In the rows, zero is written as 128.
Each row has a class, written after it.
110 122 159 86 101 113 100 151 195 131 114 161 116 124 150 120 140 144
 106 110 121 149 126 126 109 118 73 123 109 125 113 118 94 141 171 129
 128 142 106 107 98 137 146 122 128 149 137 154 107 : Z_379
98 123 180 44 109 84 156 114 137 120 169 179 99 141 98 193 108 193 80 88
 65 135 119 117 93 104 95 68 130 121 98 238 74 169 188 91 115 146 162
 135 120 155 158 133 139 154 133 182 153 : Z_996
134 134 147 130 110 142 110 145 141 128 114 120 136 110 150 116 128 90
 125 125 141 151 130 129 106 124 134 155 99 146 149 94 95 119 141 146
 109 133 95 138 115 118 150 146 128 145 114 117 131 : Z_261
116 116 118 91 126 112 105 130 141 166 101 168 141 136 109 146 123 118
 122 94 119 114 97 131 133 93 77 151 117 116 103 151 119 116 129 125 134
 152 113 110 95 148 156 87 125 154 132 172 136 : Z_379
135 117 105 151 147 157 118 157 130 152 129 85 112 130 108 116 142 90
 129 127 169 156 87 174 79 142 204 175 123 123 157 65 128 118 111 145
 154 88 89 130 141 98 129 159 123 97 125 148 122 : Z_310
147 162 105 153 106 153 110 166 103 79 103 90 142 149 131 91 103 134 115
 98 152 127 160 84 106 107 158 164 108 118 141 123 113 116 135 152 142
 131 111 122 118 98 155 173 138 139 120 114 158 : Z_379
135 162 120 128 80 161 133 134 122 113 123 92 138 140 145 151 98 103 106
 69 128 132 130 119 109 107 127 142 93 107 125 145 88 122 136 147 125
 118 129 142 139 86 167 152 131 158 82 129 163 : Z_379
138 118 89 164 166 142 104 159 84 143 97 106 169 147 84 80 126 84 154
 127 173 107 121 123 140 122 162 199 130 123 145 95 144 101 98 152 161
 126 68 108 99 116 152 120 141 126 147 132 136 : Z_441
135 146 130 145 118 120 123 149 97 83 131 125 141 147 112 90 100 171 123
 116 141 116 172 75 101 125 141 133 135 139 129 147 125 163 178 129 144
 150 119 115 94 127 173 175 140 154 148 125 140 : Z_996
121 144 149 130 100 125 142 137 152 93 122 148 115 130 125 116 106 142
 116 113 107 131 157 115 99 112 133 123 119 118 113 145 98 136 173 121
 106 130 107 120 109 129 155 151 147 151 128 121 147 : Z_262
124 106 106 147 151 148 99 134 164 203 108 114 165 126 107 135 143 46
 136 128 168 143 80 182 144 124 119 171 106 124 144 87 123 97 89 149 134
 112 65 128 122 108 137 101 117 123 110 134 125 : Z_441
118 145 141 143 111 133 113 176 113 96 107 118 136 135 117 89 118 141
 121 112 151 133 149 82 106 137 149 147 131 124 133 104 127 142 146 138
 139 124 107 113 103 115 148 174 134 135 131 125 116 : Z_373
128 120 147 107 159 113 119 118 112 112 134 119 91 131 99 102 122 159
 144 149 140 131 131 127 74 134 171 160 152 153 121 107 148 141 137 126
 152 143 95 119 111 140 130 152 146 104 159 147 113 : Z_261
116 154 128 92 77 138 152 101 87 155 146 124 132 142 88 221 96 72 112 42
 74 106 95 149 140 95 110 101 103 110 97 192 87 107 126 119 109 131 155
 136 123 134 168 101 116 170 93 141 187 : Z_297
132 122 109 148 154 160 115 137 172 194 144 91 126 117 93 141 137 79 127
 115 162 155 87 207 82 135 178 149 114 122 148 80 129 140 114 143 132 87
 86 136 146 81 115 124 125 104 102 138 122 : Z_262
102 126 184 93 111 114 101 168 173 113 114 149 117 118 143 116 117 162
 103 125 125 144 141 99 116 133 91 108 139 129 125 120 107 146 176 108
 122 128 97 110 82 145 150 147 119 141 144 120 95 : Z_373
127 175 110 163 101 161 152 170 33 43 127 69 134 156 112 87 76 126 123
 91 135 98 181 75 110 105 183 157 138 108 133 147 118 114 142 148 128
 127 124 129 135 93 173 201 153 138 118 104 182 : Z_204
136 109 123 151 139 148 95 138 122 174 113 120 145 133 83 125 125 56 146
 127 169 133 98 167 145 125 147 161 111 119 138 79 123 95 107 140 145
 102 65 121 110 120 148 104 118 140 126 140 123 : Z_310
93 92 182 69 160 70 65 109 196 158 94 213 112 100 99 104 139 184 151 172
 117 136 129 105 125 110 37 125 159 170 104 122 143 148 160 113 139 178
 96 104 59 177 126 81 130 122 206 138 73 : Z_261
120 121 157 125 115 136 101 160 165 124 132 130 124 113 132 106 146 110
 106 147 156 138 133 142 119 140 117 141 106 139 136 111 113 120 142 127
 115 132 91 112 111 116 137 154 126 122 140 136 107 : Z_204
103 129 204 47 57 110 126 127 161 109 130 182 107 104 143 189 86 146 94
 90 69 136 149 93 121 99 79 76 120 129 98 205 78 168 190 106 100 144 147
 127 89 147 147 123 124 165 125 147 144 : Z_302
115 114 130 121 141 123 96 132 137 170 120 151 154 131 79 130 135 100
 142 112 154 126 84 130 135 128 109 151 127 128 120 98 135 114 118 127
 143 125 78 107 97 118 150 99 110 144 138 152 106 : Z_373
126 116 160 125 101 132 105 150 166 122 104 150 121 122 142 112 117 126
 120 138 144 145 127 131 122 130 132 139 115 131 128 113 103 144 164 120
 124 120 108 110 87 133 138 140 115 155 137 131 116 : Z_310
140 97 109 144 155 134 79 120 178 228 119 140 165 113 102 121 162 41 143
 148 188 139 64 189 138 137 107 151 101 156 147 62 139 103 106 141 148
 118 59 126 102 123 133 97 103 120 124 148 105 : Z_996
117 97 150 84 121 115 88 110 172 187 118 180 146 99 105 150 124 99 142
 127 137 130 96 138 155 116 79 119 127 146 114 122 135 136 130 119 128
 138 79 112 85 139 138 81 114 145 146 161 109 : Z_302
139 160 55 168 137 140 130 141 21 71 107 82 167 175 51 106 95 119 161 86
 152 77 162 69 136 115 176 178 134 126 128 145 151 110 121 148 150 146
 109 114 87 124 180 152 144 136 155 115 164 : Z_297
124 127 138 92 146 109 139 131 109 118 137 129 112 146 87 156 112 170
 103 104 110 130 115 117 67 115 153 102 141 138 111 174 111 164 161 104
 149 156 146 123 125 136 154 156 141 138 136 166 148 : Z_996
91 124 198 53 98 86 118 127 160 100 118 196 106 112 151 121 97 183 122
 128 78 124 152 84 105 110 71 104 151 143 95 165 103 178 187 107 115 168
 121 114 66 190 149 127 145 161 157 133 117 : Z_261
148 123 127 193 136 165 86 192 138 131 100 84 133 126 133 54 140 65 137
 167 200 156 138 147 110 142 188 175 109 129 171 26 127 92 133 161 149
 83 59 114 110 102 125 158 119 107 123 114 109 : Z_310
111 127 170 102 84 132 109 159 201 162 112 142 120 101 159 134 122 106
 87 130 132 167 124 156 120 127 91 120 109 122 136 132 99 159 147 128
 106 114 96 126 113 127 134 126 124 134 108 131 120 : Z_441
127 123 111 128 150 153 132 157 116 138 138 100 103 129 107 141 144 111
 116 110 155 155 103 167 81 141 189 155 129 113 140 91 129 111 97 143
 143 113 99 135 156 89 138 149 135 106 116 145 119 : Z_373
123 146 151 132 127 147 115 176 94 85 129 99 138 132 130 92 107 143 125
 119 147 124 161 95 118 119 156 148 130 131 131 121 113 130 151 139 131
 127 100 117 98 107 156 179 147 136 147 121 136 : Z_204
116 152 120 109 137 144 177 151 45 73 152 93 109 156 101 147 100 144 108
 77 105 113 143 108 94 99 189 134 145 102 117 163 103 122 136 135 128
 134 150 133 164 88 168 178 163 129 115 144 171 : Z_204
153 120 91 154 149 154 112 115 154 205 129 106 166 127 86 152 154 23 150
 101 161 139 81 184 147 119 128 152 87 115 137 95 118 78 99 144 120 104
 85 129 136 91 135 80 118 133 90 137 145 : Z_262
122 142 147 79 126 125 161 137 78 86 145 119 93 158 97 171 82 158 104 76
 75 102 146 98 89 104 152 104 152 109 88 217 96 163 180 107 138 156 165
 136 129 146 161 156 158 135 141 139 175 : Z_297
125 108 107 146 152 134 97 136 124 150 105 141 162 142 83 116 128 87 161
 131 152 124 98 132 142 116 123 165 121 135 147 102 124 110 129 142 145
 111 82 108 88 129 148 98 109 128 147 150 119 : Z_310
133 125 144 136 120 131 95 154 134 83 101 108 113 120 123 87 103 141 134
 135 151 125 166 90 110 141 155 138 146 142 137 105 135 141 160 109 151
 136 99 110 77 137 147 176 130 129 153 109 117 : Z_302
108 117 196 83 85 111 113 146 173 113 119 168 110 120 153 129 107 153
 103 135 118 136 137 109 120 124 97 110 119 135 119 146 86 155 193 109
 116 121 111 116 81 161 142 154 122 159 144 136 114 : Z_310
111 136 118 95 148 111 141 123 52 91 112 134 142 156 67 144 93 134 147
 78 98 88 134 65 146 83 107 137 155 119 94 196 119 119 143 117 141 166
 139 108 95 129 174 135 156 156 141 148 174 : Z_204
106 135 114 109 122 120 135 138 88 144 119 135 147 140 79 194 112 100
 128 71 104 126 97 106 133 89 104 138 123 103 117 170 112 115 125 131
 116 138 125 120 101 118 164 99 116 165 110 153 157 : Z_373
140 125 116 124 159 110 107 120 84 129 118 125 154 153 59 133 112 124
 158 103 134 102 116 103 141 117 133 143 137 148 124 140 128 116 139 125
 160 143 103 111 78 125 171 119 132 157 131 147 144 : Z_996
136 135 139 101 182 119 137 146 55 62 130 109 105 155 80 90 93 189 146
 118 124 108 157 69 79 123 195 172 174 154 122 141 136 155 147 112 169
 158 110 120 106 134 166 178 166 119 176 126 141 : Z_261
98 118 196 53 75 109 115 145 177 132 121 174 105 97 148 151 95 147 104
 104 88 142 136 95 112 115 73 83 133 125 102 175 88 176 193 98 116 149
 131 123 78 156 146 133 131 176 136 144 132 : Z_302
152 102 113 163 193 142 94 155 172 169 112 95 120 132 88 73 163 105 146
 161 201 142 109 186 81 162 190 182 132 146 154 54 163 129 104 132 168
 110 73 107 130 105 106 146 136 75 158 142 86 : Z_262
119 164 88 124 116 141 164 128 28 111 133 88 154 169 61 208 79 100 137
 37 92 93 107 79 139 91 135 135 125 92 110 206 97 106 124 121 127 131
 152 146 125 103 199 110 132 175 83 136 194 : Z_373
138 141 130 156 106 167 114 151 133 150 144 82 138 114 146 108 138 70
 115 136 178 148 107 173 124 136 165 143 94 125 152 75 115 102 106 149
 114 98 91 128 140 87 133 157 122 130 105 127 130 : Z_204
117 96 137 85 135 139 109 132 207 189 137 131 98 98 123 162 143 90 110
 125 140 163 67 188 94 138 145 128 125 144 135 101 125 143 124 115 134
 118 101 133 132 109 111 123 113 100 113 158 111 : Z_302
141 140 138 163 101 141 110 142 124 115 124 108 104 134 156 82 113 113
 116 128 152 120 163 125 116 127 148 137 123 132 138 95 116 115 150 145
 126 126 96 112 112 134 159 183 145 118 141 101 127 : Z_297
116 112 141 98 137 127 130 143 134 127 122 136 102 139 91 154 106 143
 111 120 113 138 107 132 88 122 157 131 136 121 120 155 104 153 150 116
 134 130 128 121 123 124 145 134 130 133 131 158 132 : Z_310
117 122 155 80 124 129 143 113 140 161 151 127 106 113 132 180 123 114
 107 114 108 152 95 159 69 111 149 125 120 126 119 139 101 136 117 126
 120 133 126 142 143 118 128 129 134 135 114 147 140 : Z_261
132 156 137 134 97 144 112 168 102 73 114 96 122 153 130 97 85 149 112
 93 137 128 165 89 109 102 136 147 123 114 125 150 100 132 151 134 140
 122 106 124 106 119 170 164 143 154 132 119 162 : Z_379
144 141 91 147 152 172 148 157 96 125 142 47 128 154 95 142 113 91 122
 91 158 138 111 142 85 129 218 172 132 110 135 116 120 133 105 140 158
 106 101 138 166 60 153 163 151 115 93 126 166 : Z_441
112 121 138 90 156 117 135 143 121 100 130 132 99 143 97 122 97 186 109
 111 113 129 142 114 95 127 147 140 166 123 116 172 121 177 146 106 154
 143 115 113 113 135 150 149 155 114 155 135 134 : Z_441
90 127 144 63 152 104 164 119 53 40 152 141 110 152 90 153 96 204 121 86
 71 94 144 55 87 95 119 118 169 121 83 213 104 153 173 110 133 171 161
 111 114 131 178 175 160 145 170 150 152 : Z_204
89 132 219 14 63 84 123 104 184 138 144 206 111 88 157 212 102 166 93 98
 46 148 134 118 118 88 55 59 112 150 87 177 68 165 200 119 66 146 147
 132 85 160 146 78 123 194 100 147 131 : Z_261
119 111 142 89 108 144 99 121 224 220 164 137 107 109 124 195 151 90 98
 107 133 167 52 211 95 134 110 129 88 112 124 119 87 137 112 135 124 99
 99 148 155 94 117 93 113 124 92 176 117 : Z_379
114 148 157 119 78 152 124 148 135 160 144 110 128 113 144 154 118 82 95
 102 140 148 103 170 120 116 128 111 90 106 138 133 83 125 120 132 106
 103 124 137 134 112 140 139 124 153 93 145 143 : Z_204
154 120 77 164 138 165 88 138 144 197 125 89 155 131 106 124 162 27 150
 114 190 151 62 203 138 123 141 192 88 113 152 50 134 66 59 169 149 94
 47 127 141 82 131 86 110 123 105 150 132 : Z_379
129 137 112 127 116 151 152 148 92 138 147 85 108 154 94 173 100 89 108
 93 132 134 90 137 94 104 199 147 120 88 133 148 98 129 130 134 133 98
 120 142 154 98 151 149 140 129 89 154 171 : Z_310
124 158 129 95 105 161 166 122 82 141 166 78 123 136 112 236 102 77 95
 58 89 131 73 156 88 96 171 110 103 90 117 176 70 110 101 134 114 118
 158 150 190 79 153 137 134 129 65 159 180 : Z_204
159 98 113 170 184 145 60 137 152 170 113 125 153 121 96 60 153 63 170
 184 206 143 117 159 125 148 156 197 120 161 161 29 159 80 82 154 150
 120 32 104 99 121 120 94 105 89 149 121 87 : Z_261
111 114 201 85 116 110 87 161 165 103 119 175 106 106 130 89 130 148 121
 157 130 131 143 105 126 137 87 123 142 151 114 122 114 147 158 113 131
 138 94 97 76 154 137 141 133 122 182 133 93 : Z_204
150 143 122 144 146 139 142 138 88 112 148 99 103 153 109 120 116 126
 114 118 128 108 139 126 79 128 191 157 131 119 126 139 129 129 141 139
 159 147 120 121 138 123 152 169 156 104 148 135 145 : Z_297
127 145 119 110 109 157 162 144 110 154 149 79 101 140 124 202 108 85 97
 77 112 138 86 165 86 100 168 130 122 100 129 161 87 128 110 126 131 107
 127 145 184 88 151 139 140 121 79 142 179 : Z_441
107 137 151 77 120 135 162 122 104 137 158 110 103 131 113 194 112 119
 84 88 92 136 86 154 89 97 147 101 117 99 113 197 80 136 127 124 119 126
 170 151 169 104 149 138 153 132 103 172 164 : Z_204
105 92 178 76 159 98 95 152 195 135 122 166 81 108 113 106 149 189 110
 159 137 157 117 138 82 159 123 128 160 141 118 98 139 166 157 114 149
 138 97 112 104 144 115 138 131 100 180 150 63 : Z_373
149 119 107 151 154 131 92 119 120 156 116 123 135 149 83 98 137 85 158
 142 164 106 119 147 142 131 139 160 123 140 122 93 151 85 115 144 152
 142 75 103 97 148 140 109 128 104 166 135 120 : Z_297
138 134 119 137 130 142 107 102 112 189 133 112 139 130 87 163 120 53
 152 113 142 128 96 160 144 114 131 146 100 147 138 109 113 97 90 138
 122 125 96 141 121 127 154 89 123 134 100 130 145 : Z_261
128 123 123 112 147 142 127 134 151 164 140 115 108 129 92 154 118 122
 125 108 133 135 96 174 85 122 175 138 134 120 123 128 126 146 126 124
 128 107 105 131 138 108 131 124 139 105 125 151 135 : Z_262
121 111 146 86 118 133 128 145 142 146 143 131 87 128 114 159 114 116 95
 107 122 153 86 149 80 112 165 136 123 108 117 147 91 145 156 123 128
 112 121 135 135 125 137 137 129 128 121 161 148 : Z_310
122 144 177 95 89 119 129 158 116 57 113 151 115 132 130 112 75 166 121
 113 99 110 182 53 122 109 122 103 150 130 110 173 108 166 201 99 135
 157 125 120 87 154 162 165 145 162 155 118 152 : Z_302
133 143 125 165 110 152 116 152 149 123 121 95 144 127 119 108 124 89
 123 116 153 133 138 141 115 135 154 148 102 107 135 109 114 121 145 134
 116 99 103 136 113 115 137 144 128 130 110 110 134 : Z_262
122 134 119 116 148 139 144 155 98 111 121 103 99 145 91 139 111 140 110
 101 133 130 124 122 69 122 167 145 146 110 131 143 125 137 142 122 152
 134 111 134 145 104 163 160 147 106 135 154 134 : Z_373
128 115 113 135 154 124 101 124 95 120 117 129 136 156 66 110 108 106
 169 118 145 117 114 115 147 108 131 158 144 135 123 112 132 101 141 131
 150 115 75 109 85 144 167 114 123 141 145 140 142 : Z_310
111 112 164 88 112 110 79 147 191 122 110 164 111 121 148 95 125 159 106
 129 137 146 140 106 118 127 71 124 122 121 112 125 99 155 169 120 133
 139 99 107 73 161 147 134 134 138 159 138 96 : Z_379
121 155 92 129 126 126 154 77 44 129 139 98 161 165 63 178 83 100 154 61
 88 105 105 93 121 82 141 148 115 118 105 179 107 99 111 141 117 158 150
 131 118 114 183 102 129 177 96 137 193 : Z_261
124 120 148 92 120 146 127 146 176 198 154 103 106 121 129 182 147 82 92
 104 147 171 52 188 84 138 151 114 108 116 127 106 101 132 106 128 130
 99 118 145 173 98 126 116 115 120 92 155 118 : Z_373
117 145 135 85 134 130 157 112 71 102 149 109 107 140 96 179 93 140 125
 81 89 127 114 106 74 94 168 127 137 125 116 176 89 136 134 121 135 139
 142 147 138 115 163 144 156 141 112 142 172 : Z_261
110 125 139 92 117 117 110 125 128 157 120 153 144 139 85 159 111 120
 130 79 103 120 99 126 147 94 69 139 113 104 100 168 97 111 139 123 131
 130 106 126 98 128 163 79 123 167 127 171 147 : Z_379
127 135 153 123 111 141 127 142 167 138 121 130 137 122 128 120 120 102
 122 113 134 134 129 137 103 129 135 127 111 116 116 119 106 134 154 120
 122 109 108 122 102 116 146 132 134 145 117 130 128 : Z_262
130 145 144 127 117 145 116 181 126 112 126 82 133 142 130 114 116 119
 122 117 170 133 124 101 110 144 165 142 129 125 141 92 119 131 134 129
 144 106 85 121 110 103 154 168 132 145 117 114 115 : Z_373
127 127 133 91 115 147 134 123 127 145 147 111 122 116 102 195 104 101
 108 84 118 134 91 142 90 113 164 116 123 113 131 165 103 145 134 107
 142 117 126 148 136 104 135 143 127 132 104 158 160 : Z_302
123 131 131 90 107 154 144 131 146 147 154 112 124 113 117 183 115 90 99
 78 113 145 101 156 86 115 155 108 122 109 135 152 104 135 129 115 139
 112 129 152 159 96 130 139 123 128 95 147 162 : Z_302
154 138 77 171 156 181 122 171 114 152 134 64 140 148 115 107 143 78 126
 112 191 136 115 164 73 134 206 197 110 116 154 66 145 111 83 165 172
 108 78 135 167 71 136 173 143 94 115 145 136 : Z_379
103 131 129 84 125 102 148 106 90 115 115 167 147 151 93 178 92 143 131
 79 80 97 127 82 140 79 81 131 143 115 91 211 106 129 135 115 134 165
 132 111 96 143 182 112 148 179 133 142 168 : Z_441
122 115 146 95 150 105 103 98 122 145 115 163 140 129 90 120 112 134 156
 123 123 118 107 113 129 111 106 157 135 159 112 124 128 114 126 124 130
 158 85 107 84 142 158 103 128 147 149 147 122 : Z_261
135 144 94 152 122 157 127 128 108 189 138 84 167 145 91 176 120 48 135
 82 142 132 85 165 147 102 148 160 99 98 137 125 114 92 93 149 130 104
 94 135 140 88 152 94 119 143 83 141 172 : Z_441
96 133 181 82 87 115 140 141 134 115 140 169 115 110 148 139 112 134 98
 108 85 122 138 102 115 112 71 101 122 123 102 173 80 141 172 111 101
 150 131 120 112 151 156 159 138 156 131 141 142 : Z_204
120 108 174 119 115 116 81 174 197 118 92 164 109 105 136 60 116 162 140
 169 159 140 173 97 115 151 120 137 152 151 130 89 146 169 178 113 143
 145 76 102 62 147 128 162 132 133 180 127 85 : Z_302
134 127 113 120 131 140 109 126 103 162 107 132 140 149 90 144 116 83
 144 86 133 111 111 135 139 100 95 160 106 112 120 143 109 91 115 140
 148 135 107 121 110 114 167 95 127 150 124 162 148 : Z_379
137 120 111 148 132 151 105 141 152 213 123 109 148 119 97 150 154 28
 134 120 179 145 77 192 142 141 126 168 97 112 148 73 139 79 83 148 139
 99 63 135 132 93 131 83 102 120 96 147 110 : Z_373
130 125 106 141 154 137 142 140 145 133 133 99 114 146 93 140 135 117
 136 108 146 130 104 154 74 124 177 168 126 111 129 119 118 132 140 127
 140 119 106 127 141 96 125 157 136 108 134 143 134 : Z_262
149 124 97 141 149 157 137 146 112 143 136 88 110 151 112 115 127 83 119
 123 169 114 113 157 77 139 220 161 131 122 139 91 132 110 105 144 156
 120 105 125 147 105 139 181 150 105 127 129 139 : Z_297
